Below is a small trained network, with its code and all its weights. Each question gives an input and a target symbol and asks what happens when units are switched off, that is, made to give their printed mean instead of their output.

import numpy as np


def w(rows, s, z=0):
    codes = np.array(rows[::2]) - 128.0
    scale = np.full(codes.shape[1], s)
    scale[-1] = z or s
    return codes * scale


def norm(h):
    return h / np.sqrt((h * h).mean(-1, keepdims=True) + 1e-5)


def f(y):
    return y / 2 * (1 + np.tanh(0.7978845608 * (y + 0.044715 * y**3)))


def softmax(a):
    e = np.exp(a - a.max(-1, keepdims=True))
    return e / e.sum(-1, keepdims=True)


def log_softmax(a):
    a = a - a.max(-1, keepdims=True)
    return a - np.log(np.exp(a).sum(-1, keepdims=True))


def net(x, mask):
    ids = ['αδεθλμπστφψ'.index(c) for c in x.split()]
    T = len(ids)
    res = E[ids] + P[:T]
    u = 0
    for l in range(2):
        r = norm(res)
        for j in range(3):
            rows = slice(2 * j, 2 * j + 2)
            q, k, v = (r @ M[l][rows].T for M in (Q, K, V))
            z = softmax(np.where(np.tri(T) > 0, q @ k.T / 2**0.5, -1e9)) @ v
            o = O[l][rows]
            res = res + np.where(mask[u + j], z, o[:, -1]) @ o[:, :-1]
        u += 3
        y = f(norm(res) @ A[l][:, :-1].T + A[l][:, -1])
        res = res + np.where(mask[u : u + 8], y, B[l][:, -1]) @ B[l][:, :-1]
        u += 8
    return log_softmax(norm(res)[-1] @ U[:, :-1].T + U[:, -1])


Q, K, V, O, A, B = {}, {}, {}, {}, {}, {}
E = w([
[112,150,124,168,123,107,139,127,106],'α',
[98,170,120,164,144,105,160,147,129],'δ',
[137,96,62,110,146,109,65,91,109],'ε',
[69,181,151,116,112,76,175,167,123],'θ',
[97,127,137,96,139,93,128,125,61],'λ',
[137,173,118,97,130,68,157,124,89],'μ',
[142,129,124,163,139,71,111,178,102],'π',
[184,133,102,180,66,131,98,129,87],'σ',
[90,41,112,172,99,179,168,113,91],'τ',
[153,7,174,135,143,95,144,96,102],'φ',
[116,83,160,78,98,158,83,164,171],'ψ',
],0.013)
P = w([
[79,91,78,79,40,82,127,128,129],'0',
[6,115,157,97,131,76,94,228,1],'1',
[137,119,39,69,170,129,181,192,159],'2',
[58,163,178,141,137,137,100,144,105],'3',
[183,138,104,88,176,146,209,172,156],'4',
[133,158,247,178,146,165,121,120,155],'5',
[210,173,106,124,184,145,252,160,206],'6',
],0.0066)
Q[0] = w([
[211,218,54,71,219,113,134,125,159],'0.h0',
[51,93,179,195,158,102,43,144,138],'0.h0',
[88,123,207,137,77,107,81,131,84],'0.h1',
[56,147,193,135,172,178,40,27,199],'0.h1',
[155,77,69,173,128,70,143,193,123],'0.h2',
[61,89,205,173,36,152,71,1,134],'0.h2',
],0.0055)
K[0] = w([
[209,173,197,108,126,57,45,169,90],'0.h0',
[4,93,108,115,151,118,11,95,168],'0.h0',
[44,169,89,145,167,23,79,151,150],'0.h1',
[94,166,16,95,86,48,69,90,35],'0.h1',
[157,56,232,121,93,240,113,151,153],'0.h2',
[3,122,55,82,118,84,105,92,83],'0.h2',
],0.0051)
V[0] = w([
[39,45,142,145,171,150,127,160,154],'0.h0',
[108,160,204,91,140,131,170,89,148],'0.h0',
[139,254,141,155,69,143,131,143,89],'0.h1',
[64,88,71,205,154,205,183,60,70],'0.h1',
[167,112,144,164,95,158,70,207,131],'0.h2',
[125,162,111,179,192,19,113,93,116],'0.h2',
],0.007)
O[0] = w([
[164,163,255,66,117,102,100,112,113,120],'0.h0',
[100,128,79,72,168,103,111,48,77,34],'0.h0',
[72,88,94,170,161,215,102,122,87,141],'0.h1',
[27,104,141,181,47,64,155,191,200,108],'0.h1',
[134,207,126,127,178,193,140,233,103,80],'0.h2',
[126,119,102,225,170,27,33,96,128,251],'0.h2',
],0.0064,0.0025)
A[0] = w([
[97,144,63,123,136,116,151,105,76,3],'0.n0',
[55,184,253,168,122,145,109,122,43,68],'0.n1',
[149,197,122,187,158,146,116,79,139,68],'0.n2',
[104,187,205,198,68,169,128,130,46,33],'0.n3',
[180,118,104,99,111,135,47,73,159,113],'0.n4',
[142,167,147,79,128,207,160,121,199,32],'0.n5',
[133,84,88,207,125,111,86,102,87,54],'0.n6',
[150,191,168,163,123,148,115,117,189,101],'0.n7',
],0.0066,0.0022)
B[0] = w([
[154,129,112,194,125,114,148,131,172,168],'0.n0',
[83,101,219,77,167,80,66,254,75,252],'0.n1',
[38,139,136,99,52,159,51,65,146,154],'0.n2',
[131,145,220,64,228,75,62,144,80,187],'0.n3',
[45,120,141,159,103,123,151,186,167,141],'0.n4',
[172,75,103,11,179,178,161,131,60,131],'0.n5',
[163,178,148,71,152,137,174,119,115,231],'0.n6',
[178,155,38,18,154,76,64,98,221,129],'0.n7',
],0.0064,0.0036)
Q[1] = w([
[79,234,161,158,150,164,36,79,47],'1.h0',
[255,189,184,100,150,64,227,189,161],'1.h0',
[156,182,91,122,208,189,52,81,144],'1.h1',
[205,107,101,116,206,126,178,148,214],'1.h1',
[102,210,190,205,217,172,87,102,116],'1.h2',
[101,224,135,87,191,187,143,129,108],'1.h2',
],0.0055)
K[1] = w([
[70,148,21,168,104,166,46,169,65],'1.h0',
[153,137,181,167,135,105,254,147,28],'1.h0',
[153,250,99,174,93,182,153,128,49],'1.h1',
[225,37,209,162,138,162,202,85,158],'1.h1',
[113,152,39,103,57,162,86,218,191],'1.h2',
[151,197,32,189,20,191,100,130,140],'1.h2',
],0.0047)
V[1] = w([
[117,2,199,173,168,156,69,105,98],'1.h0',
[95,131,93,116,144,62,199,163,139],'1.h0',
[66,196,95,56,92,112,38,166,160],'1.h1',
[82,142,134,151,56,133,113,71,137],'1.h1',
[145,146,178,95,173,156,198,137,113],'1.h2',
[170,123,137,207,132,129,164,134,204],'1.h2',
],0.0056)
O[1] = w([
[144,178,241,25,26,55,198,153,35,126],'1.h0',
[109,211,157,155,106,228,98,91,171,253],'1.h0',
[131,12,153,113,253,217,75,137,131,153],'1.h1',
[121,113,99,77,110,201,130,137,115,91],'1.h1',
[79,135,146,188,111,92,99,95,197,89],'1.h2',
[218,150,85,133,111,104,59,74,54,78],'1.h2',
],0.0054,0.0035)
A[1] = w([
[92,64,253,77,139,88,39,136,59,43],'1.n0',
[162,154,95,159,168,71,102,105,100,3],'1.n1',
[128,78,182,66,100,128,42,191,37,44],'1.n2',
[129,123,101,177,148,134,181,39,231,113],'1.n3',
[168,147,166,179,46,137,99,56,122,24],'1.n4',
[68,163,119,190,124,81,49,119,137,148],'1.n5',
[189,212,156,165,191,127,63,65,79,131],'1.n6',
[226,141,164,2,72,174,194,130,139,139],'1.n7',
],0.0069,0.0047)
B[1] = w([
[76,190,155,124,212,87,80,252,21,254],'1.n0',
[152,90,157,231,227,106,73,108,254,131],'1.n1',
[76,99,208,57,185,120,72,150,49,207],'1.n2',
[91,29,160,59,138,81,88,127,41,173],'1.n3',
[33,184,40,209,43,132,165,149,32,117],'1.n4',
[188,138,199,113,143,198,74,95,161,192],'1.n5',
[75,135,216,117,91,153,121,223,197,183],'1.n6',
[247,191,140,75,217,134,147,12,150,161],'1.n7',
],0.0063,0.0079)
U = w([
[205,155,131,48,192,198,173,90,129,85],'α',
[33,115,128,80,139,186,138,98,163,4],'δ',
[117,68,69,164,188,47,114,52,96,146],'ε',
[122,169,30,172,139,179,169,215,108,137],'θ',
[85,141,156,78,147,81,106,184,26,203],'λ',
[166,187,187,192,191,79,31,170,198,17],'μ',
[187,210,155,141,51,2,154,95,134,218],'π',
[62,101,152,125,45,106,204,192,207,172],'σ',
[119,158,135,157,68,116,119,95,101,128],'τ',
[173,47,108,88,91,108,68,161,169,50],'φ',
[100,187,181,165,102,159,57,37,170,168],'ψ',
],0.006,0.0018)

Each question gives the input, a string of symbols that net reads in full, and the target symbol t.
The units are the heads (2 rows each of Q, K, V and O) and the neurons (one row each of A and B). Each row of codes is followed by its name. A weight is (code - 128) times the scale printed after its matrix; where a second scale follows, it is the last column's (O, A, B and U).
mask holds one flag per unit, layer by layer, with each layer's heads first. A switched-off unit (its flag False) gives its mean, the last column of its rows in O or B, instead of its output. The means were averaged over made-up inputs and are rounded, as every weight is.
A unit's drop is (log p(t) with every unit on - log p(t) with that unit switched off) / (log p(t) with every unit on - log p(t) with every unit switched off).
The circuit of an input: a set's keep is (log p(t) with only the set's units on - log p(t) with every unit switched off) / (log p(t) with every unit on - log p(t) with every unit switched off). Starting from the 12 units with the biggest drops (on a tie, the unit counted first), units are removed one at a time, each time the one whose removal leaves the highest keep (on an exact tie, the one counted first), for as long as the keep stays at least 0.8.
units of the circuit, in order: the units of the circuit, biggest drop first
most important unit: the unit with the biggest drop
k most important neurons: the k neurons with the biggest drops, biggest first
top k neurons in layer l: the k neurons of layer l with the biggest drops, biggest first
which heads matter: for each layer, one digit per head in row order, 1 if its drop is at least 0.15 and else 0, layers parted by /
input τ σ λ, target σ: which heads matter => 010 / 000
input τ ε μ μ σ ψ ε, target α: units of the circuit, in order => (0.h2 1.n7)
input ε δ α μ δ, target ε: top 3 neurons in layer 0 => (0.n1 0.n3 0.n0)
input σ φ δ ψ π, target α: units of the circuit, in order => (0.h2 1.n7 1.n0)
input φ μ θ, target π: top 3 neurons in layer 1 => (1.n0 1.n2 1.n6)
input μ ψ μ, target α: units of the circuit, in order => (0.h2 1.n7)
input τ δ ε μ δ, target ε: top 3 neurons in layer 1 => (1.n3 1.n6 1.n0)
input σ μ σ ε σ δ ψ, target α: units of the circuit, in order => (1.n7 0.n5)
input μ σ ψ π μ φ σ, target π: units of the circuit, in order => (0.h1 1.h1 1.n0)
input ψ ε μ μ, target μ: top 2 neurons in layer 1 => (1.n2 1.n5)
input τ τ δ, target σ: most important unit => 0.h1
input φ μ μ φ δ, target π: which heads matter => 000 / 010
input π δ μ μ α, target ε: top 3 neurons in layer 1 => (1.n3 1.n0 1.n2)
input δ ψ μ φ δ τ μ, target σ: most important unit => 0.h1
input δ τ λ, target σ: top 3 neurons in layer 1 => (1.n0 1.n2 1.n3)
input ε α ε, target φ: 3 most important neurons => (0.n1 1.n0 0.n3)
input θ μ μ δ σ, target θ: which heads matter => 100 / 000
input μ μ ε λ ε μ, target ψ: 3 most important neurons => (0.n2 1.n0 0.n1)
input μ φ λ, target π: 2 most important neurons => (0.n1 1.n0)
input σ μ ψ δ λ σ ε, target θ: which heads matter => 101 / 000
input ψ ε σ σ τ λ σ, target σ: most important unit => 0.h1
input σ μ λ, target θ: which heads matter => 001 / 000
input μ σ π, target θ: which heads matter => 101 / 000
input μ μ τ, target σ: which heads matter => 010 / 000
input π λ π, target μ: 2 most important neurons => (0.n1 1.n1)
